Moves between objects:
§: Gab->Sep, Zak->Seg, Lef->Vuv, Vas->Sif, Pem->Rit, Zib->Dar, Fov->Tas, Gem->Gur, Pif->Pur, Pur->Bik, Sep->Dip, Rog->Gem, Sud->Mon, Ros->Nuv, Los->Sud, Ral->Bog, Bik->Pif, Zol->Bav, Kor->Fep, Neb->Lan, Rit->Lif, Vom->Vek, Dip->Gab, Zus->Vak, Gur->Rog, Zuf->Zur, Zes->Vas, Sos->Zer, Pez->Gid, Mor->Ros, Bal->Zuf, Vak->Rir, Sif->Zes, Fub->Zak, Fep->Paz, Gid->Nok, Pov->Tad, Mon->Los, Dar->Sil, Zer->Ruv, Seg->Fub, Sil->Zib, Zur->Bal, Zud->Zol, Lan->Kov, Vid->Piz, Sak->Vid, Zeg->Fov, Fur->Lef, Lif->Pem, Rir->Zus, Nat->Zun, Kaz->Vom, Ruv->Sos, Vuv->Fur, Zun->Mes, Nuv->Mor, Bav->Zud, Mes->Nat, Bes->Tif, Las->Zup, Kam->Ral, Lun->Pov, Kov->Neb, Bog->Kam, Nok->Pez, Tas->Zeg, Vek->Kaz, Zup->Pud, Ped->Bes, Paz->Kor, Tad->Lun, Tif->Ped, Pud->Las, Piz->Sak
@: Gab->Zun, Lef->Bal, Vas->Vuv, Pem->Nok, Zib->Bes, Fov->Dip, Gem->Rir, Pif->Vek, Pur->Kaz, Sep->Mes, Rog->Vak, Sud->Zib, Ros->Zeg, Los->Sil, Ral->Vas, Bik->Vom, Zol->Neb, Kor->Zud, Rit->Pez, Dip->Nat, Gur->Zus, Zuf->Fub, Zes->Lef, Sos->Fep, Pez->Bik, Mor->Tas, Bal->Seg, Sif->Fur, Fep->Zol, Gid->Pif, Pov->Rit, Mon->Dar, Dar->Tif, Zer->Paz, Sil->Ped, Zur->Zak, Zud->Kov, Vid->Mor, Sak->Nuv, Zeg->Sep, Fur->Zur, Lif->Gid, Ruv->Kor, Vuv->Zuf, Nuv->Fov, Bav->Lan, Bes->Rog, Las->Ruv, Kam->Zes, Lun->Pem, Bog->Sif, Nok->Pur, Tas->Gab, Zup->Sos, Ped->Gur, Paz->Bav, Tad->Lif, Tif->Gem, Pud->Zer, Piz->Ros
*: Gab->Tas, Zak->Zur, Lef->Zes, Vas->Ral, Pem->Lun, Zib->Sud, Fov->Nuv, Gem->Tif, Pif->Gid, Pur->Nok, Sep->Zeg, Rog->Bes, Ros->Piz, Bik->Pez, Zol->Fep, Kor->Ruv, Neb->Zol, Rit->Pov, Vom->Bik, Dip->Fov, Zus->Gur, Gur->Ped, Zuf->Vuv, Zes->Kam, Sos->Zup, Pez->Rit, Mor->Vid, Bal->Lef, Vak->Rog, Sif->Bog, Fub->Zuf, Fep->Sos, Gid->Lif, Dar->Mon, Zer->Pud, Seg->Bal, Sil->Los, Zur->Fur, Zud->Kor, Lan->Bav, Zeg->Ros, Fur->Sif, Lif->Tad, Rir->Gem, Nat->Dip, Kaz->Pur, Ruv->Las, Vuv->Vas, Zun->Gab, Nuv->Sak, Bav->Paz, Mes->Sep, Bes->Zib, Kov->Zud, Nok->Pem, Tas->Mor, Vek->Pif, Ped->Sil, Paz->Zer, Tif->Dar
^: Gab->Dip, Zak->Fub, Lef->Fur, Vas->Zes, Pem->Lif, Zib->Sil, Fov->Zeg, Gem->Rog, Pif->Bik, Pur->Pif, Sep->Gab, Rog->Gur, Sud->Los, Ros->Mor, Los->Mon, Ral->Kam, Bik->Pur, Zol->Zud, Kor->Paz, Neb->Kov, Rit->Pem, Vom->Kaz, Dip->Sep, Zus->Rir, Gur->Gem, Zuf->Bal, Zes->Sif, Sos->Ruv, Pez->Nok, Mor->Nuv, Bal->Zur, Vak->Zus, Sif->Vas, Fub->Seg, Fep->Kor, Gid->Pez, Pov->Lun, Mon->Sud, Dar->Zib, Zer->Sos, Seg->Zak, Sil->Dar, Zur->Zuf, Zud->Bav, Lan->Neb, Vid->Sak, Sak->Piz, Zeg->Tas, Fur->Vuv, Lif->Rit, Rir->Vak, Nat->Mes, Kaz->Vek, Ruv->Zer, Vuv->Lef, Zun->Nat, Nuv->Ros, Bav->Zol, Mes->Zun, Bes->Ped, Las->Pud, Kam->Bog, Lun->Tad, Kov->Lan, Bog->Ral, Nok->Gid, Tas->Fov, Vek->Vom, Zup->Las, Ped->Tif, Paz->Fep, Tad->Pov, Tif->Bes, Pud->Zup, Piz->Vid
%: Gab->Zud, Zak->Vak, Lef->Tif, Vas->Sil, Pem->Vas, Zib->Ros, Fov->Paz, Gem->Dip, Pif->Bal, Pur->Zuf, Sep->Zol, Rog->Sep, Sud->Piz, Ros->Sos, Los->Vid, Ral->Los, Bik->Zur, Zol->Bik, Kor->Nok, Neb->Vom, Rit->Sif, Vom->Zak, Dip->Bav, Zus->Zun, Gur->Gab, Zuf->Gur, Zes->Dar, Sos->Rit, Pez->Fur, Mor->Ruv, Bal->Gem, Vak->Mes, Sif->Zib, Fub->Zus, Fep->Pez, Gid->Lef, Pov->Bog, Mon->Sak, Dar->Nuv, Zer->Lif, Seg->Rir, Sil->Mor, Zur->Rog, Zud->Pur, Lan->Vek, Vid->Las, Sak->Pud, Zeg->Fep, Fur->Bes, Lif->Zes, Rir->Nat, Nat->Lan, Kaz->Fub, Ruv->Pem, Vuv->Ped, Zun->Kov, Nuv->Zer, Bav->Pif, Mes->Neb, Bes->Zeg, Las->Lun, Kam->Mon, Lun->Ral, Kov->Kaz, Bog->Sud, Nok->Vuv, Tas->Kor, Vek->Seg, Zup->Pov, Ped->Tas, Paz->Gid, Tad->Kam, Tif->Fov, Pud->Tad, Piz->Zup

The rows follow the links: the fewer symbols apart two objects are, the more alike their rows tend to be.

Some objects and rows for them; each showing differs a little:
Bik: 62 13 6 -46 51 -6 4 5 44 -120 34 -54 -79 10 14 30 64 -17 13 -41 105 37 14 -62 -73 70 28 0 91 31 13 48 11 59 -38 37 27 -32 0 -33 -8 70 21 3 -34 43 1 68 -58 41 54 -1 -18 -43 -11 -55 102 -16 -35 -35 16
Sep: -9 -16 9 -75 -43 -9 -41 31 80 -46 6 7 -28 -17 -15 48 100 15 43 -1 -1 -62 -57 5 -79 -98 1 -10 36 17 -38 51 2 41 -3 38 -20 -11 15 -19 -93 71 67 -24 -70 6 -77 127 -29 -3 -10 31 58 -75 -70 49 26 22 -31 -50 -15
Neb: 31 52 1 -59 -1 -66 -27 -27 62 -60 24 -38 -41 1 11 22 42 0 -3 -33 40 34 2 -39 -46 -43 -37 0 19 47 -25 15 -41 14 -36 55 -30 -67 -8 27 24 78 -26 -12 -2 31 -108 177 -69 47 47 43 43 -22 -97 17 33 9 -17 -44 -10
Rog: -27 -48 18 31 -25 -2 -54 45 68 -117 11 72 -20 10 0 62 118 5 46 41 37 -69 -50 98 -60 -17 33 6 35 21 -44 70 45 52 23 66 -12 38 28 -27 -79 51 48 -34 -61 -6 -66 48 -14 -30 7 -12 69 -81 12 8 15 -5 -21 -35 34
Zak: -1 -5 7 46 32 -19 -33 -3 41 -154 66 34 -48 6 20 50 71 13 -21 -22 89 34 47 57 14 99 -13 0 39 71 -8 33 -11 6 22 66 -10 16 -44 -5 -16 68 -21 -31 -20 39 -82 47 -65 9 83 -14 81 -30 40 -63 40 -12 -31 -29 65
Tif: -54 -35 -3 74 -39 31 29 60 -10 58 -19 20 35 -46 2 32 23 4 26 30 -49 -80 -51 101 34 -28 66 -14 -11 -4 -24 30 -5 18 27 38 76 40 39 -105 -40 -50 58 17 -31 -50 36 -103 34 -62 -113 -72 14 -49 32 7 -39 7 -19 -11 -26
Zup: 46 88 -11 -22 -17 -74 14 -1 -30 -11 47 -20 8 5 -18 -8 -16 -32 -15 12 14 71 55 -73 -64 -51 4 8 -91 52 -38 -73 -12 -14 25 -17 -46 -85 -38 23 23 21 -89 -44 36 24 -47 146 -11 65 4 96 5 15 -33 36 16 42 59 48 -13
Kaz: 30 -31 8 -47 93 3 -9 -86 50 -3 2 -39 -17 45 25 -17 -46 18 -15 -85 24 65 4 -63 22 78 -96 -1 63 -28 42 35 -14 -26 -66 -54 -47 28 -15 88 40 7 -2 33 24 -10 4 -14 -68 -14 117 9 14 59 -31 -35 26 -38 -17 -43 26
Zud: 39 -53 36 -123 45 11 -11 -67 54 86 -54 -56 -40 33 14 -27 -15 19 21 -50 -9 -22 -83 -68 -52 -19 -70 -6 128 -66 15 35 -8 11 -91 -47 -57 -3 14 27 -15 8 53 34 -17 8 15 16 -33 -9 58 -2 -28 5 -109 25 17 -22 -25 -31 -15
Zur: 25 -36 8 26 48 6 -30 11 30 -152 59 43 -38 23 13 64 89 -13 18 1 81 -6 12 55 -29 98 41 -22 65 28 -13 64 18 30 -6 63 26 33 -4 -54 -36 54 57 -25 -42 42 -29 26 -36 -8 59 -36 14 -77 29 -42 70 -12 -34 -27 47
Pem: 68 8 23 -39 79 24 31 -15 -50 6 8 -14 9 50 1 -49 -74 -18 -13 13 4 23 35 -125 -33 66 -1 6 3 -48 54 -58 55 -5 -34 -66 -40 -17 -6 54 33 -48 -60 34 17 13 93 -94 9 17 61 34 -95 46 55 -16 15 -35 66 69 19
Dar: -68 1 -34 86 -72 44 24 64 -67 42 -29 66 49 -32 -16 1 -13 1 -4 56 -43 -26 22 103 60 -13 61 3 -81 -13 4 -52 -9 -22 81 28 54 24 -16 -47 -33 -40 10 -5 27 -45 21 -98 62 -37 -124 -46 -7 0 54 15 -50 40 21 22 -18
Mor: -24 -11 25 -59 -25 22 -4 -5 -31 134 -40 36 47 8 -33 -50 -36 7 54 67 -120 -67 -48 -57 -47 -72 -33 6 -59 -54 -29 -64 57 -14 -7 -69 -70 26 4 72 -40 -67 -34 -36 -13 -3 28 -12 60 -29 -4 34 -47 49 -13 76 -50 32 64 80 -24
Sil: -52 -45 26 42 -20 20 -24 -6 -51 43 -42 92 49 61 -39 -24 -16 18 34 74 -79 -87 -12 28 11 15 2 20 -76 -30 -19 -47 76 -44 33 -45 -49 63 -35 68 -32 -89 -32 -29 -11 -23 42 -85 30 -62 33 18 -34 48 65 40 -30 -17 70 92 8
Zus: -77 -66 32 0 4 27 -52 -71 41 -20 -6 63 4 30 37 29 14 63 1 -17 -19 -9 -34 98 53 23 -98 6 29 -4 -13 33 14 -56 -8 -5 -98 108 -39 98 -41 -17 -2 -35 -2 -33 -58 -34 -26 -115 87 -19 82 46 -14 17 -32 -34 -23 -36 26
Las: 20 34 -9 -58 12 -9 10 -52 -36 71 -28 -46 28 25 2 -58 -96 -4 -36 -27 -46 39 23 -111 -6 -49 -76 -1 -53 -30 26 -56 -21 -58 -27 -53 -83 -35 -49 93 51 -31 -71 -17 62 9 5 19 -17 29 55 82 -27 73 -55 11 -34 -4 55 50 -15
Kor: 60 -18 34 -128 33 20 5 -26 -8 124 -47 -57 6 34 -14 -24 -25 -11 41 0 -36 -54 -69 -125 -90 -50 -35 7 82 -79 0 -13 37 25 -69 -66 -22 -2 34 25 -20 -49 40 46 -25 5 84 -10 5 9 30 22 -89 17 -49 30 14 -9 17 27 -33

Each walk starts at a row. The symbols on each line, taken left to right, move it on to the next object.
Answer with the object's row; about right is enough.
---
70 -52 39 -31 97 23 18 -4 -9 50 -17 -56 -20 37 5 -9 -39 0 27 -20 -15 -6 -19 -97 -55 95 -15 -7 91 -68 44 4 47 35 -59 -75 2 6 24 28 20 -33 33 61 -14 24 120 -96 -14 8 85 -6 -119 13 26 -40 36 -26 -2 37 8
% * @ * @ ^: 7 -42 1 64 15 39 51 54 -25 4 0 -4 -1 -34 18 10 14 -9 -12 -1 22 -38 5 40 26 67 84 -4 58 -23 26 29 6 32 22 33 122 11 20 -91 -2 -9 37 52 -9 -17 67 -135 41 -7 -70 -97 -33 -35 83 -55 16 -6 -31 -2 4
* ^ ^ § % % @ ^: -28 -40 43 -70 -27 14 -17 -5 -4 113 -67 24 13 46 -16 -21 14 -5 53 59 -94 -95 -85 -30 -79 -91 -31 5 32 -75 -31 13 90 9 -23 -59 -38 38 23 41 -67 -71 41 14 -54 -23 28 -3 0 -37 -9 4 -25 -4 -35 56 -18 6 24 26 -20
---
-46 -21 9 32 -19 -21 -52 -6 77 -120 27 100 -6 -2 1 57 93 10 28 7 16 -2 -6 105 22 9 -12 0 -11 83 -35 39 -2 -2 12 55 -60 53 -20 28 -45 62 4 -80 -12 16 -100 92 -32 -30 38 15 109 -52 -1 6 1 15 -18 -58 48
§ * % § § § §: -50 -74 36 -89 12 32 -25 -38 60 67 -64 -11 -15 32 4 0 10 26 46 -7 -59 -87 -109 -8 -33 -94 -68 -7 71 -52 -40 64 17 -6 -52 -48 -58 44 26 57 -79 -8 43 -2 -44 -11 -21 11 -27 -52 39 2 29 22 -83 60 -26 -19 -23 -26 -4
* * @ §: -2 -1 37 -32 -58 -38 -6 55 5 -1 14 24 8 5 -55 24 89 -35 55 76 -27 -82 -72 2 -111 -116 75 27 -9 -9 -79 24 53 62 27 1 4 -64 19 -51 -74 14 9 -49 -76 -6 -28 90 -4 9 -50 29 -7 -65 -28 49 25 55 32 21 -18
---
52 29 12 -79 4 -47 -3 7 54 -36 11 -68 -53 3 5 29 60 0 18 -22 51 -2 -31 -85 -92 -60 5 23 73 23 -35 73 4 51 -50 22 -8 -82 25 -24 -18 55 21 -8 -53 28 -44 156 -41 32 23 34 12 -63 -91 2 66 4 -4 -46 -20
§ § ^ § * % @: 40 -50 31 -61 105 38 12 -53 60 25 -23 -54 -54 32 31 10 -25 27 -4 -75 43 12 -37 -69 -23 70 -72 -15 139 -49 49 33 27 0 -82 -35 3 12 -11 17 8 9 42 67 -32 14 48 -44 -37 6 114 -47 -52 24 -33 -36 37 -53 -26 -16 23
* * @ * % ^ §: -3 -53 18 39 64 52 -8 -9 -82 -11 -10 60 33 64 -16 -44 -27 -12 -1 44 -23 -2 12 -15 2 111 26 -22 -24 -47 27 -56 59 -22 16 -42 -5 41 -32 47 3 -82 -49 20 18 22 77 -133 49 -28 74 6 -70 20 100 -29 5 -24 49 89 60
---
71 40 -6 -17 74 -30 -5 -15 30 -139 48 -54 -57 20 15 33 11 -9 -18 -64 115 86 51 -38 -12 53 -37 -7 50 75 39 32 -36 30 -31 34 -29 -28 -20 -2 43 97 -4 -26 -1 42 -48 93 -62 52 75 13 20 -9 -19 -61 60 -9 -17 -24 32
% % § % % §: 12 -26 13 -93 50 -15 -20 -103 65 46 -47 -39 -31 15 34 -22 -38 46 -29 -65 3 51 -40 -44 8 -16 -118 -10 64 -41 33 16 -42 -30 -77 -41 -80 -4 -5 77 23 -4 -4 6 20 -9 -31 77 -58 -3 80 51 43 67 -92 7 -15 -32 -21 -43 -9
* % § *: 94 26 18 -36 27 -19 22 60 -1 -69 50 -46 -26 18 -27 24 44 -63 16 -3 85 1 -4 -84 -124 57 64 -2 59 -7 -20 -3 61 76 -9 23 33 -61 24 -57 7 41 2 15 -49 49 50 36 -13 63 32 -2 -63 -65 37 -33 80 11 22 32 4
---
36 32 -4 -59 -44 -11 78 28 -6 114 -30 -107 -5 -46 9 -21 -27 -18 10 -18 -23 -39 -37 -57 -17 -66 26 4 37 -49 -3 39 -40 53 -30 5 87 -80 57 -97 52 -15 67 65 8 -37 70 -19 14 39 -114 -38 -47 -24 -56 12 -10 23 -22 -21 -79
^ % * % @ § §: 7 -71 37 2 59 78 -21 12 -24 -8 -6 37 0 56 8 13 12 28 30 25 -8 -62 -41 -7 -11 114 15 -22 76 -65 7 7 90 15 -24 -38 11 83 -9 16 -13 -78 42 25 -10 9 91 -138 31 -42 76 -24 -79 5 83 -46 29 -30 0 43 54
§ § ^ % § ^: -13 -25 -5 39 -39 4 -24 74 4 -79 32 76 6 14 -19 63 123 -9 56 84 0 -88 -35 67 -76 -20 69 1 -5 22 -55 20 61 53 49 26 25 23 32 -30 -83 10 37 -51 -78 13 -7 40 20 -30 -11 -1 15 -97 54 17 37 31 -9 40 28
---
27 87 -51 18 -20 -37 52 12 -38 72 -9 -55 11 -60 8 -58 -94 -31 -39 -18 -26 102 42 -62 71 -44 -29 17 -77 12 36 -64 -98 -52 12 -10 10 -89 -13 -9 70 -2 -65 -4 74 -20 -12 21 19 26 -92 16 -1 59 -57 10 -50 11 3 -7 -63
@ ^ @ % § % ^: 23 -21 17 24 23 11 -21 68 -30 -112 57 51 -17 24 -28 42 95 -24 37 28 57 -42 37 22 -73 85 96 -7 47 30 -34 16 72 72 30 9 59 4 4 -55 -30 19 23 -14 -45 47 31 -23 14 6 34 -1 -23 -90 92 -32 79 -10 8 47 33
* % ^ ^ ^ %: -16 55 -13 -21 -57 -36 -9 58 -36 -4 28 28 43 15 -45 -5 42 -31 48 90 -56 -34 11 -30 -97 -105 54 21 -78 6 -77 -37 38 27 80 -4 -29 -44 5 -25 -61 19 -38 -64 -38 13 -29 102 21 31 -54 73 -7 -22 12 56 2 36 45 58 -9
---
-88 -7 -20 91 -27 21 -12 -18 30 -27 2 41 7 -45 40 25 11 39 -25 -26 -8 0 8 141 152 -12 -37 -9 -4 26 12 34 -68 -45 36 62 -1 51 -10 -36 -1 17 34 -7 33 -39 -86 -17 -2 -47 -44 -57 102 4 -31 8 -67 -6 -69 -101 2
^ § % § * ^: -46 -6 -2 -27 -66 11 22 6 73 90 -58 -27 -14 -62 18 1 12 10 9 -22 -51 -42 -83 60 50 -85 14 -6 33 -25 -21 71 -41 28 -26 37 46 4 54 -61 -20 17 80 30 -11 -88 -43 22 -6 2 -110 -61 70 -32 -90 38 -33 12 -42 -86 -45
% § ^ ^ §: 23 16 -3 -53 4 5 41 0 62 86 -17 -118 -27 -37 40 -15 -25 19 2 -67 28 2 -49 -46 12 -66 -17 -4 84 -31 40 47 -90 27 -68 31 71 -49 61 -70 25 53 82 54 -3 -34 -4 39 -29 37 -67 -62 -1 -7 -107 5 3 -6 -61 -85 -58
---
-32 -10 2 -5 -8 -4 -41 -61 -42 87 -51 43 48 40 -31 -41 -38 3 15 19 -98 -1 1 -19 24 -70 -92 20 -74 -26 -7 -66 9 -69 4 -58 -93 27 -36 110 -16 -40 -70 -53 36 -10 -9 25 30 -41 37 62 10 81 -23 69 -72 3 29 54 -21
^ % § % §: 54 88 -18 0 19 -43 6 24 -39 -92 63 -17 -14 4 -6 -20 -28 -37 -32 -8 47 112 99 -78 -37 61 11 23 -47 59 21 -49 -11 -2 33 13 -26 -67 -31 17 38 49 -104 -25 33 40 -12 91 -18 73 38 56 -11 -1 41 -22 32 26 40 43 7
^ @ ^ % ^: 25 18 -16 66 10 -13 -15 63 -70 -119 74 54 18 14 -39 14 46 -19 23 75 37 14 77 7 -46 79 70 15 -64 37 -11 -59 59 22 82 14 19 -16 -14 -39 -8 13 -44 -33 -1 45 38 -16 11 37 21 9 -23 -41 131 -32 43 20 66 67 36
